Each row is followed by its class; each block has classes of its own.
[  93 -372   62 -215  -53   23 -530 -257  371   10  111  -33  213 -210
  434   16 -166 -203  165 -269   81  -71 -173  -81 -143 -469  307  151
 -153   33  145  152]  V
[-346  178  252   62  -88  227  -70 -200  242 -215   93  -89  -82   48
 -118  -42  320   -4   35  -30 -109  -82  144   24  -59  132 -176   71
 -783 -154  264   69]  D
[-108 -160  -62  589 -154  425  135  460 -111 -155  291 -116   12  442
   66 -373  327 -355  151  -89  397  190   36  -67  109  218 -104  -69
  634  -54  315 -500]  V
[-194  149 -237  112  -82  -21  174  340  143  141  -88 -157   95  471
 -156 -130 -180  -16  162 -266  305 -320  -74  -30   20   78 -140  -95
 -128  -68  467 -193]  V
[-303  201 -191  -37  -47  357 -141  148  -33  170  171  110   26  229
   93  -35   28 -115  187 -272  338 -409 -150  -15  -26 -129 -203 -101
  -10 -230   81 -171]  B
[-208   82 -312  -96  192 -209  327  224   81   69 -252 -210   -7   41
 -210  -11 -272  102 -159  -87   56  -70   58   52  -84    0    6  -34
  -62  137  178  125]  J
[ -94   80 -311   32  -93  162 -317   61   52 -285  -24 -101   78 -151
  106  -65  -16  129   93   42  248  -42 -170   23 -137   64  -49  -23
 -259 -142  -62   62]  N
[ 299  171  -66  445  -98  193 -119  294  -59 -135  399  -46 -280  269
  516 -182 -177  -88  328 -138  695  162  722 -264   28  358 -289 -464
  336 -212 -218 -405]  N
[-109  395 -364 -241  482   64  511  442  159   69 -104 -214   32  138
  -33   22 -412  192 -167 -107  246 -179  -98   98  -61  -66  -42   -6
  288  312  311 -131]  D
[-151   84   46  304 -315  176 -116  -41   40 -341   74 -219 -151   27
  216 -183   -5  -91  108  113  429   89  410  -10 -259   70 -243 -224
 -443 -272   22    0]  V
[  89  -82  218  176 -187  -12  149 -187 -145   93  148 -206  -83  267
  265  -93   67  -65   -1  -96   70  -83  185  101 -213  -98 -155 -130
  348  132 -253 -196]  R
[ 212  173  236   46 -153 -301 -209 -353 -178  -45   65    8   62  111
  580  270 -246  -22  126  106  333 -105  573  -88   67  -62  -66 -356
  340  -75 -333  -30]  D
[-119 -244  419  -95  -36 -442 -610 -548 -237  172   54   94  327 -349
  262  260   -1 -133  -40  161 -244  -32  121  -82    3 -247  222  -66
  617  204 -149   94]  A
[ -39  139   44  -39  175 -170  228  136   24 -204  -80 -429  -41   97
  386  -66  -95  202  -64  109  201  -15  296   15 -216  115  -53 -217
  472  383   -2 -178]  V
[  10  120 -103 -235  181  -38  -39   48  224   97    2 -171   69   -7
  195  192 -374   81  -72   52  255 -246 -384  137 -317 -330  110    6
  394  206  137 -100]  S
[ 314  -53 -317 -183  331  193  366  403  361  139   -2 -120 -330  146
   27  140 -243  131  -38 -183  153    8 -309  154 -126 -123   72  186
  213  177   35  -52]  V
[ 379 -334   47 -260   24 -264 -222   46  147  188  -43  103  190  297
  412  177 -254 -239  266 -175  104 -230 -404  -74  309 -132  224   77
  792   45  243 -271]  L
[ 205   22 -401  -46   86  476  259  624   96 -244   71   42 -126  203
  -38 -212 -141 -113  361 -334  526  284  229 -131  222   68  -62   63
 -502 -403  208   28]  R
[  91  168  137 -110  -15 -227 -249 -375   84  225  113  131  217  128
  293  314 -114  -13   74   73  -19 -360 -255  -77  151 -118   93  -98
  297   52 -177 -155]  A
[  -6   64 -265   55   91   71  -36  293 -109 -232  -50   49  140  -18
  -33 -189   26 -144   52 -157  179  -49    3 -134  306  299  -65  -82
  113 -117  364 -124]  J
[-371  167   -4  280 -265  152  -57 -157 -372   54  319  102   49  262
  203 -251  145 -273  120   33  334 -101  389  -91   72   46 -203 -336
  311 -208 -216  -95]  N
[ 221  -20 -169  251   13  133  292  426  -21 -207  193 -226 -222  310
  238 -392    7 -112  205 -309  471  147  580 -138  -56  223 -141 -187
  139  -67   74 -325]  R
[-293 -250  262  275 -148  195 -264 -174 -236  -62  205   38  115 -175
  115   -6  302 -284  -12  210  -44  238  -94  -22   28   56  115   -9
  591   90  -95 -157]  A
[ 535 -387 -260  -83 -241  -55 -548  459 -174  -58 -175  405  -78  -10
  177  -50 -213  131  497 -457  328  173  707  -35   71 -146 -179   83
 -536 -710 -310   91]  B
[-211  264 -356  -40 -105  -38  466  334 -330 -100 -275  -51 -304  140
 -158 -337 -251  112  153 -104  366  119  899  -42   57  354 -360 -340
 -695 -408    9  220]  J
[ -36   19   74  227  -40  344  -20   45  140 -342  184 -180 -213   19
  278  -87  244  -38   32  -35  150  130  305  120 -193   12  -70   44
  -13  -27   19  -51]  A
[  27  578  -75 -152   26 -252   27  106 -310   98  -22  207  159  302
  222  204 -419  154  184  -29  393 -386  432 -191  353   44 -250 -365
  162 -165  -96 -153]  L
[ 171  -16 -276 -138  -94   86 -137 -330  281  176  -26  -33 -166  110
   65  125 -189   44  -50 -266  -50 -265 -220  178 -172 -252   59  146
 -432    7 -299  182]  R
[ -19   44  -56  -15 -207  188  -71 -204 -106  140  134   77   71  267
  236  -38  182 -218  169 -332  176 -480 -108    7   10  -85 -157 -115
   40 -176 -253 -203]  L
[  47   75   13 -405  134 -148  298  512  -41  107 -286  100  134  218
   36   56 -438  103  142 -203  134 -237 -110   24  228 -145 -158   20
  145  -45  450  -39]  B
[ 171   99   21 -190 -173  379 -416   45  151  -18   96  301 -125  247
  264  221  -36  146  316 -197  215 -214  -37   -8  146 -252 -206  114
 -632 -463  -89    9]  B
[ 154  262 -370  -26  242 -138  388  868 -195   88 -136  -88  125  283
 -149 -201 -547  198  213 -378  536   54  472 -206   86   19 -217 -244
   -8 -127  295 -246]  D
[-179  -81    5   97   53  352  -81   -8  336 -314  130 -399  -54 -117
   97  -86  322   19 -107 -142    0 -107 -427  105 -365   27   31  168
 -130  243  219 -190]  R
[-158  -35  -97  433  -53  168   25  418  -62  -14  151   -7  -96  162
 -336 -328  271 -157   76  -79   79  216  268   56 -161   95  -79   -6
  243 -131  204   13]  B
[  49 -211 -307 -165  209  122  322  389  144 -150 -149 -237   -9  136
   70 -167  -86   42  -93 -234    0  -50 -399  199   53  111  -32  240
  349  291  314 -189]  S
[ -10  187   53  -30   43  439   75  356  173 -113  175   66   23  115
  -50    4  -65   31  215 -198  342   21   24  -78   25 -163 -136   87
 -532 -264  339  -66]  D
[ 133   82  -11  226 -205 -312   79    4 -256  110   42    5  -19  300
  272  -21 -196  -73  157   -7  356 -140  409 -153  112  173 -165 -380
  382 -136 -169 -270]  J
[-344   78  150 -118 -135  220 -437 -285  109 -311   28   68   88 -260
   22   41  390   68   19  -67 -163 -261  -28   82 -161  -81 -150  174
 -755 -177 -101  157]  B
[  70 -236   74 -290  275 -333 -257 -195  164   43   17 -117  221 -204
  143  126  -89    4 -247  153 -250  -46 -600  -53  -43 -251  390  127
  669  488  137  -18]  S
[ -99   88 -113 -188  111   -7 -255  -32  280  -33 -224 -210  -26   -4
  164  159 -194  155 -105 -229  -22 -277  -61  146 -169 -142  -16   17
 -178  102  227   87]  L
[-214  399 -246   80  412   82  119  131  254 -118  296 -318   64 -254
  269  -69 -395  238 -414  353  222    0 -315   53 -364 -196   65  -66
  714  613   78 -110]  J
[ -47 -230 -239 -214 -108  767  -18  193  401 -194   75 -251 -166  209
  214 -296   11 -144  160 -324  286 -116 -563  255 -359 -385  -15  347
 -290    7  167   -5]  A
[ -77 -136  221  272 -234  100 -149 -305 -261   57  309  244   68   32
   49  -29  195 -311  -24  263  -39  160  -80 -119  256  -21   41  -37
  395  -58 -166  -40]  J
[ -63  -54   63 -154  -96  469   50 -200  175 -142   49 -192 -240  125
  370   47  161  -59  113 -219   89 -195  -27  240 -197 -120 -139  149
 -207   10 -131   16]  J
[ 270   39   65  100 -201 -239 -299 -323 -256    9  -48   75   -5    9
  419  139  -16   13  186 -124  140 -123  643 -201  148  207 -140 -329
 -132 -164 -523 -157]  V
[ 389 -377  132    5 -120  -96 -670  -83  352  -22  157   36  102   40
  529   45  -81 -105  278 -206   75  -71 -189 -154   17 -148  179   86
  191  -28  122 -215]  B
[ 161  152  -39 -417  258 -205  225  200  -11   85 -304  -28    2   11
   24  167 -427  202  -44  -64   12  -82   91  -19  139 -149  -53  -50
  -42   99  156  195]  A
[-298  305 -286  170   84   96  430  632  105 -112   25  -58  201  284
 -620 -464  -27   57  -40   29   30   -6 -381    7   92  131 -189  103
 -237  -50  688  -42]  S
[ 307   -7 -378 -422  200  176   17  612   76  140 -359   31 -175  193
 -129   76 -442  223  280 -530  207    4  166  140    5 -166  -79  138
 -366 -226  169  160]  R
[ -38  228   65   89   17   21 -106 -143   94   75  119 -129  142  235
  297  117   56   70 -154  -36   43 -519 -376   34  -44  -76  -96  -97
  518  304  142 -307]  B
[-376   57  186 -115 -173  270  109 -344   41  187    8  -21   62  236
  300   26   90 -151  -81   -4 -128 -537 -634   85  167  -32 -179  -10
  215  200  185 -137]  J
[  55   19    5   24  -21  213   39 -272  520 -178   65 -225 -304  -98
  102  153   73  171 -215  123  -54 -106 -301  268 -403   -2   68  228
 -307  227 -104   69]  R
[ 201   69 -265  -31  298 -232 -430   28  135 -119   83   99  147 -456
  188   69 -235  249 -139  109  -33  117   94  -29 -106  -30   55   12
  210  138 -451   70]  J
[  24  239 -446 -176  258   77  138  479  108   53  -54  -68   95  390
  279   31 -548    6   24 -220  450 -261 -192  -14  221 -174  -77  -79
  511   82  311 -204]  L
[  86 -324  113  709 -404   57 -744  -47 -221    8  479  137  136   81
  275 -250  259 -391  324 -168  294  207  426 -150 -104  -30  -40 -185
  558 -309 -243 -264]  D
[-130  158   -4  233   56   83   70  136 -149 -343    9 -206 -108 -170
  239  -47   14   31   38  179  335  359  643 -176  -22  371  -60 -318
  -29  -40 -110 -132]  R
[ -57 -274 -162  -85    7  468 -120  141  365 -232   28 -167 -205   62
  216 -109  152 -122   51 -139   72  -14 -506  140 -128  -63   19  258
  -29   19  121  -40]  N
[-203  387 -376   66  183  114  305  335  178 -232   -9  -53  -11 -114
  -98 -116 -236  188 -145  213  209   82  -35   26  -43  101  -50  -27
 -188   27   83  116]  J
[-275  199  -82  173   64  -10   31    0 -289  215  258   23  163   57
  169 -242 -141 -154  -76  150  191    8   35 -214  112   81  -85 -407
  706  160 -140 -151]  N
[-370  106  146  105  177  138  -19    4   93 -160  122 -252   34 -118
 -185    3  292  -80 -146  170  -44   85 -126   10 -221   39   98    0
  201  190  266  -46]  L
[  57  -14   79 -360   56 -390  -59   10 -152  439 -134  280  183  126
   38  124 -366   35   98 -108    7 -268  -31 -203  307 -149  -88 -161
   74 -101   58   12]  D
[-315   17  291  327 -391 -197 -372 -578 -111   40  170   22  112  104
  173   10  238 -254  -28  138   -1 -300  163  -37   -7   12  -81 -202
  101 -119   89  -12]  R
[-178  110 -132  170 -197 -432  289   32 -469  434  -76  -73   62  481
  179 -215 -511 -189   26   58  318 -200  259  -87  197  146 -238 -530
  883  106   19 -211]  V

Next block, with new classes.
[-117  -83   62  -13 -181   48   56 -150  -56 -132 -287   83  132  -57
   84  -14  267 -100  276 -183  -58  102  -18   72  -21 -102 -309 -141
   38  125  157   16]  P
[ 175    9 -168 -240  -19 -232    3 -353   87 -213 -114  295  345  128
   -4 -180  222  391  158  129  -48 -211  183 -159  -15    7  -55   85
   18   59 -368  105]  U
[ 360  142   20 -210  -15  184  208  -48  -89  148   56   57  202 -143
  170   92  -85 -297  -52  -24   45   50  -75  -23 -254 -102 -191  -39
   39   21    7   58]  Z
[ -17 -480  209  224  -49  482  -63  579 -267  242  158 -226   23  106
 -122  -36   50 -178 -544 -337   98  -21 -264  -83  166   -3 -298 -345
  115 -122  -52   55]  P
[-168  -14  115  -44 -290   16    3 -182  -20  -34    3  128  -10  -44
    7   33  157 -158  129  -90   39   57  -33  157  -64  -97 -162 -139
  -43   10  231  -62]  Y
[ 185 -126 -331  -24  354  -53  -44 -476 -188 -354 -227  154   70  132
 -213 -367   51  174  248  207 -302    2   78    2  270 -119  358  172
  109  400  -21 -137]  U
[ 318  128  105  -75   59   99  164   44 -103  153  170  -17  151  -37
   76   87 -176 -222 -154   21   39  105  -63  -82 -157 -120 -115  -41
   70  103  -94  148]  H
[  -5  -55 -269    6  223  -57  -19  -29  -80  218 -125  396  245   14
  175   99  -42  133  202  205 -179 -159  191  106  397   47  245  -55
  242  -77 -222   35]  U
[ 320  -55   60  113  230 -267   24 -344  -29 -173 -172   72  399  176
 -208   69  -28   43  -38  307 -168  141   24 -122  231 -278   44  204
  -15  550   59  192]  P
[ 683 -135 -179   52 -225  515 -712    7 -214  163 -433  380  267 -540
  -25   39   32  -49 -138  -96  -15  125 -206   56   16  444  303 -175
   90   86  518  460]  M
[ 165 -128 -101   11  345 -114  -41   54   99 -100 -142   52  211  181
  -60   51  -73   96   96  141  -83    8  139  -85  -71  143  126  112
  139  178  177   38]  P
[-454 -264  493  317  -33 -191  133  401  108  122  152 -208   39   36
  -12   64   95  239 -469 -294   24   24   35  -76  381 -141  191   31
   17   31  -55  -44]  M
[-111 -137  248   29 -319 -268   35  -15  377  488  153  436  332  247
   87   63  392   27  247 -170   13 -123  -59  100  143  -52   17 -285
  -75 -114 -332 -112]  P
[  53 -261 -360   47  537  332  103  389 -305 -312 -341    9  188  185
  -89 -310  286  115  238  137 -190  -24  167  -65   19   -1  -22   40
  319   40  421    0]  Z
[ 481 -238 -600  -68  342  276 -123 -205  -35 -235 -564  263   65 -120
 -151 -544  358  158  486   73  -60   57  -23  215   60  354   48   61
  337  312   99  145]  Q
[-217 -146  -30 -157 -324  250 -275 -282   37 -260  522  217 -304  224
 -331  114  -25 -461   88   84  -89 -247 -369  296 -200 -172  289 -180
  -26 -379  510 -526]  P
[-132 -180 -443  -43  115  -40  113 -479    2  -33 -395  144  359  -35
  102   28  136  314  271  124 -135 -274  374 -206  207   47 -105  261
   90  249 -148   22]  Z
[-220  -20  138  -45 -298   27   39 -151    2 -140 -140  109  -19  -39
  115   52  207 -219  243 -105   20   98  -80  183  -12  -96 -248 -155
   -7   15  166  -12]  P
[  65  -74 -199    6  363  -76  106  -69   92  -25 -228   -2  -19  104
  -76 -144  -67  212   42  209  -20   69  288  -51   29  318  143  220
   99  367  -49   30]  X
[ 344  152   91 -183  -20  141  188  -31  -84   74   59   15  194  -33
   33   96 -110 -160  -47  -80   38   73  -13  -77 -131 -116 -299   27
   21  151   -8   67]  Y
[ 197  -34  -16 -192 -138 -335 -217 -377  220 -111 -189  299  462  151
   -6  117  253  300  249   37 -110 -139  133 -106   31  -46  -27   35
  -23   11  -43   73]  Z
[  24  -25 -389  -92  303 -411   97 -404  136  -57 -262  262 -168  208
  183 -425  165  496  287  123  349 -223  285  133  107  394  -34  353
   -7  409 -384  217]  M
[-127  -23  -28  -26 -146   26  -45  -98  -59  -93 -224   99   75 -108
    5   12  148  -52  148  -97   52   38  -19   93  -39   36 -188  -26
   10   86  268   35]  M
[ 242  -62   25  -29   82  216  409   59  414  186   73  -95  187   71
  481 -224 -198  -31  124 -195 -297   10  196 -137  287   -4  -38 -179
  142 -204 -567 -118]  Q
[ 248  150  111 -201 -131   56  186 -115  -36  148  213   74   51  -13
   93   80  -91 -216  -99   -1   92   12  -41   -6 -120 -104 -149  -53
   29   49 -183   31]  M
[   2  -49  -82   15  344  -19  188  -26   90   59 -181  -42  -17   43
    5 -225  -13   56   80  133  -25  134  182  -25  -24  204   13  236
   53  400  -11   98]  X
[ 162 -164 -578   46  382  -20  -92 -405   54 -430 -320  188 -135  180
 -331 -401  108   63  555  431   52  -58 -132  203  130  226  309  346
 -153  462  106 -151]  Z
[  26  -58  -13   19  342  -69   64  223  -49   16    3  -60   32   89
 -144 -141  -42   83   21   79  -20  130  108  -79  -56   86  -70   62
   76  318   33   26]  U
[ 182   65  -17  -28 -172  -21   11 -299  108    2 -317  126   42 -116
  235  148   90  -34  113   75  -67  -10  -29  -22    6   78    0  -33
  -14   50 -386  140]  P
[ 306  -48 -352 -180  235  116 -463   21 -252 -167   16  292  310 -156
 -287  -10  -32   38  -29  205   30 -183 -288    5 -292  115  201   25
  -20  -67  366    8]  M
[-245  -23 -287   30  382   89  167 -182   -5  -15 -346  -22   35 -161
  227 -186  131  187  114    2 -287  -77  190  -41  136    2  -75  243
  260  207  -89   11]  Y
[ 363  107   31 -209  -90  241   93   50 -141   78  160  -17  154 -102
   52   49 -123 -196 -142  -55   52   18  -65 -105 -153 -117 -242  -82
   24  -61    6   79]  Q
[-115  231  229  289  184  414  256  523   31  558  399 -236  -78 -396
  529  111  -90 -489 -274    4 -215  178 -384  -35  -80 -324  232 -256
  -15 -152 -278 -125]  F
[ -82 -123  113  -32 -195   65    8  -60  -45  -28   30   84  -33  -51
    4  -34  139  -69  -50 -112   62    3   10  109 -136  -17 -119 -151
  -10  -53  227  -20]  Y
[-144   53  -94    0  114  -17  176 -117  168   -4 -279   46  178  -21
  164  -92    5   22  233   -6  -94   78   55   43  168  103 -115  121
   94  160 -273   67]  U
[ 151   88  132 -129 -110    5  213 -118   32  134  107  -10  109  -29
   15   57  -62 -224  -87  -51   94   44  -57  -65 -196  -62 -134   65
   -1  140  -83   45]  M
[ 159 -129 -188   54  283  -50  -99   95   98  -23 -158  127  216 -108
   85 -134   29  181    0  138  -28  -12  103  -59  -98  227  223   18
   76   51  134  121]  H
[-186 -172  321  370  219    3   13   21   -3  -46    5 -107  168 -157
  229 -274  -26 -145 -159  -58 -339  350 -226  -57  149 -212  256 -170
  115  403  -89  150]  Z
[   5 -156  -27    5  325 -118  132  122   60   83 -180   42  258  223
 -114  -71   30   60  172   71    3   62  115  -45   17  134  -41  157
   21  268   34   32]  X
[ 144  -70   20  113  263 -118  -37   39  -13  125  -66  108  104  -52
  168 -161  -38  250  -63   53 -173   40  183 -149   60   68  119  -80
  -24  254 -126   98]  Y
[  -3 -107 -129  -39  239 -298 -294 -363   -8  -18 -159  170  358   20
  -29  137   96  116  138  273   19  -62  -79   15  146  -48  298  346
  -34  289   41  190]  Z
[ -25  -52  -71   24  243  -13   63   79  172  -34   70   21  119  138
  -60 -109   33   69   62  127   -7  -23   40   11 -116   68   33   90
   41   58   88   -1]  M
[ -37   -8   13   -2 -255  117   15 -193   34 -167 -183    9   40  -45
  -62  -10  124 -133   49  -76   58  106  -53   62 -138   40 -263  -81
  -62  129  237   -3]  F
[-377 -201 -208  161  834 -185  396  193  -74  111  -23 -164 -138  167
  385 -583 -117  169  448  167   62  121  196  225  450   28 -277   78
  -27  320 -628  146]  F
[ 121 -190   -3   64  414  -60   32  222  142  -26 -129   42  294  141
   84 -218   24  168  182   46  -99  100   72  -36  -13  152    1  -17
   91  153 -151  169]  U
[-188    8 -191  223  246   17  185  -72  172 -110 -445 -204  381 -320
  225  224 -212  317 -293   32  -56  -45  112 -246  207  173 -108  309
   25  291 -325  123]  U
[ -67  -54   52   -4 -172  108  -36  -43  -83 -147  -36  -36   99 -103
  -64   84   95 -108   27  -95  -11   67  -48  -23 -157 -109 -210 -120
   -9   60  317  -46]  Z
[ 116 -188  -26  -43  501  476  172  562  213  277   12 -124  239  271
   25 -443 -120 -204 -569  112  101   50  -91   -7   85  417  238  382
  141 -144  107  219]  Z
[-127 -112  -74   18 -111  109    2  -60 -132 -104 -171  122   48  -60
  -45   89  144  -81  220  -89    7  -15  -14  136  -46  -32 -206 -117
   39   32  309  -65]  Z
[ 193   23  -21 -270   98 -206 -102 -518   91 -190   88  395  133  431
 -451 -354  223 -151  787  370 -171  181 -161  285  256 -223  235  201
 -188  403   -7 -128]  Z
[ 339 -241 -439   88  632   21 -161  215 -237   12 -488  133  179   10
   75   22   17 -340  471  448 -153   97 -147  112 -132  184  575  -40
  230  -46  158   29]  U
[ -50 -102    7  -46 -225  122  -16 -154   79 -147 -120   82  123  -48
   16    3  163  -34  139 -133  -33   31   32   77  -73   20 -169 -147
   65  -25  193  -26]  F
[ 246 -203   -3  -11  243   86  -21   -8  140   31 -300  132  201   28
  144 -235   40   98  123   66 -202  117  127    9  165  205   25  -17
    6  163 -112  175]  P
[ 222  186  -29 -172  -16  226  257 -127   18   91   56  -95  261 -121
   97  121 -154 -300 -146  -27   62   45 -107 -112 -198 -102 -277  124
   14  132  -24   10]  F
[ 451  158   53 -231  -86   96  158  -72   11  127  205   52  158  -53
  158  154 -219 -268 -135  117   72   21  -23  -76 -154  -91 -147  -90
  -33  -35 -107   36]  X
[ 313  290   89 -219 -152   86  213    1  -10  241  211   21  126  -80
  116  148 -164 -321 -138  -23  135   51  -53  -64 -231  -96 -216    1
   30  -25  -43   89]  F
[-128  -74 -469   -5  229  -70   48 -146   69  -78 -246  163  335  164
    3   -4   24  213   61   90  125 -337   41   16  -68  184    4  169
    3 -172   25  -90]  Q
[ -65 -253  -43 -147  166  -79  133 -145  200  -61 -298  184  624  164
  188  164  -59   99  301   39 -343 -137  254 -125  332  -25  -74   67
  102  -81 -165  -63]  H
[-133 -131   98  127  170  431  179  667  197  468  679  -15  -70   69
  -35 -171 -392 -225 -475  -37  164    8 -180  219  113  245   65 -272
   11 -334 -185 -156]  P
[-436 -244  139   28  354  205   13  -88 -253  117  106  -98 -322 -186
  321 -231   83  -30  235  -94 -267   72  -56  308  175 -206 -239  -88
  198   97 -399  249]  M
[ 363  124    2 -171   18  115  270  -90  -24   51   36  -23  195  -31
   71  143 -203 -216  -96   79   46   49   74 -150 -185  -51 -158   75
   -3  144    1   29]  H
[ -35  -62  -12  -15 -164  107  124 -171  -26  -95 -239   83  125  -58
  145   84  190  -54  176 -110  -69  -22   91  -14 -125  -67 -174  -92
   56   31  186  -19]  X
[-122  -42  101  -59 -244   53  -14 -144  -36  -92  -74   58  130  -63
   -5  132  115 -233  194 -118   40   96 -112  142  -95 -121 -218 -124
  -12  -19  238   -7]  P
[ 274 -342   54  115   83  200   29  282   52 -112  105 -277   63  214
 -425   92 -181   -8 -899 -209  384 -175 -128 -185 -395  292   98  216
   -6   62  593 -131]  M
[-583 -110   43  344  197  293  -22  612  170  337  204 -300 -110  -99
 -274  -37  -58  -83 -696 -199   80  -35 -349   63 -172  282  138  112
  204 -246  119  -46]  Z
